Below is a small trained network, with its code and all its weights. Each question gives an input and a class and asks what happens when units are switched off, that is, made to give their printed mean instead of their output.

import numpy as np


def w(rows, s, z=0):
    codes = np.array(rows[::2]) - 128.0
    scale = np.full(codes.shape[1], s)
    scale[-1] = z or s
    return codes * scale


def norm(h):
    return h / np.sqrt((h * h).mean(-1, keepdims=True) + 1e-5)


def f(y):
    return np.maximum(y, 0)


def log_softmax(a):
    a = a - a.max(-1, keepdims=True)
    return a - np.log(np.exp(a).sum(-1, keepdims=True))


def net(x, mask):
    res = np.array(x, float).reshape(1, 3) / 4 @ E
    u = 0
    for l in range(2):
        y = f(norm(res) @ A[l][:, :-1].T + A[l][:, -1])
        res = res + np.where(mask[u : u + 3], y, B[l][:, -1]) @ B[l][:, :-1]
        u += 3
    return log_softmax(norm(res)[-1] @ U[:, :-1].T + U[:, -1])


A, B = {}, {}
E = w([
[108,53,167,117,1,139,194,148,86,99,99,183],'x0',
[232,113,138,228,177,188,144,208,134,136,78,147],'x1',
[183,75,119,180,94,107,36,152,108,226,7,2],'x2',
],0.0067)
A[0] = w([
[65,130,142,100,89,143,234,127,129,69,200,249,186],'L0N0',
[216,75,149,190,71,149,156,180,118,136,23,144,92],'L0N1',
[164,97,127,140,93,117,107,136,106,136,70,101,2],'L0N2',
],0.017,0.0028)
B[0] = w([
[11,225,181,49,184,107,191,88,232,111,191,215,253],'L0N0',
[235,102,104,136,171,109,104,118,70,79,158,124,226],'L0N1',
[97,127,122,154,60,137,140,140,148,184,88,89,180],'L0N2',
],0.011,0.027)
A[1] = w([
[154,50,146,123,7,126,195,135,69,84,124,178,161],'L1N0',
[143,135,172,180,165,206,215,204,162,99,120,236,244],'L1N1',
[189,143,119,175,188,144,88,157,145,167,91,91,2],'L1N2',
],0.02,0.00052)
B[1] = w([
[114,254,127,93,207,110,108,144,140,32,220,142,185],'L1N0',
[43,237,102,33,147,47,104,33,164,84,247,139,236],'L1N1',
[179,117,147,170,145,146,172,150,126,89,131,167,249],'L1N2',
],0.0091,0.016)
U = w([
[29,84,99,74,26,161,79,156,92,182,75,112,12],'0',
[140,105,107,220,53,152,125,174,169,225,19,48,4],'1',
[47,212,121,41,156,96,138,88,176,79,208,183,208],'2',
[255,147,85,190,188,134,110,166,97,72,145,113,227],'3',
],0.0084,0.0031)

Each question gives the input, the list of numbers given to net, and the class t.
The units are the neurons (one row each of A and B). Each row of codes is followed by its name. A weight is (code - 128) times the scale printed after its matrix; where a second scale follows, it is the last column's (A, B and U).
mask holds one flag per neuron, layer by layer. A switched-off neuron (its flag False) gives its mean, the last column of its row in B, instead of its output. The means were averaged over made-up inputs and are rounded, as every weight is.
A unit's drop is (log p(t) with every unit on - log p(t) with that unit switched off) / (log p(t) with every unit on - log p(t) with every unit switched off).
The circuit of an input: a set's keep is (log p(t) with only the set's units on - log p(t) with every unit switched off) / (log p(t) with every unit on - log p(t) with every unit switched off). Starting from all 6 units, units are removed one at a time, each time the one whose removal leaves the highest keep (on an exact tie, the one counted first), for as long as the keep stays at least 0.8.
circuit, biggest first: the units of the circuit, biggest drop first
k most important neurons: the k neurons with the biggest drops, biggest first
k most important neurons of layer l: the k neurons of layer l with the biggest drops, biggest first
drop of u: that unit's drop, to one decimal
input [5,-4,5], class 3: circuit, biggest first	[L0N0]
input [-7,-3,7], class 1: circuit, biggest first	[L0N0, L0N1, L1N1]
input [-5,-5,7], class 1: 2 most important neurons of layer 0	[L0N0, L0N1]
input [-4,-3,2], class 3: 2 most important neurons	[L0N0, L1N1]
input [-1,-2,5], class 1: 4 most important neurons	[L0N0, L1N1, L0N2, L0N1]
input [-5,-3,3], class 3: 2 most important neurons	[L0N0, L1N1]
input [-4,-2,6], class 1: 2 most important neurons	[L0N0, L0N1]
input [-1,-6,6], class 1: 2 most important neurons	[L0N0, L0N1]
input [-7,-5,6], class 1: 2 most important neurons of layer 0	[L0N0, L0N1]
input [-6,-7,8], class 1: 3 most important neurons	[L0N0, L0N1, L1N1]
input [-2,-2,5], class 1: 3 most important neurons	[L0N0, L0N2, L0N1]
input [2,-7,8], class 1: drop of L0N0	0.4
input [2,5,5], class 3: drop of L1N0	0.0
input [1,-6,8], class 1: drop of L0N2	0.2
input [-4,8,6], class 3: drop of L0N0	0.1
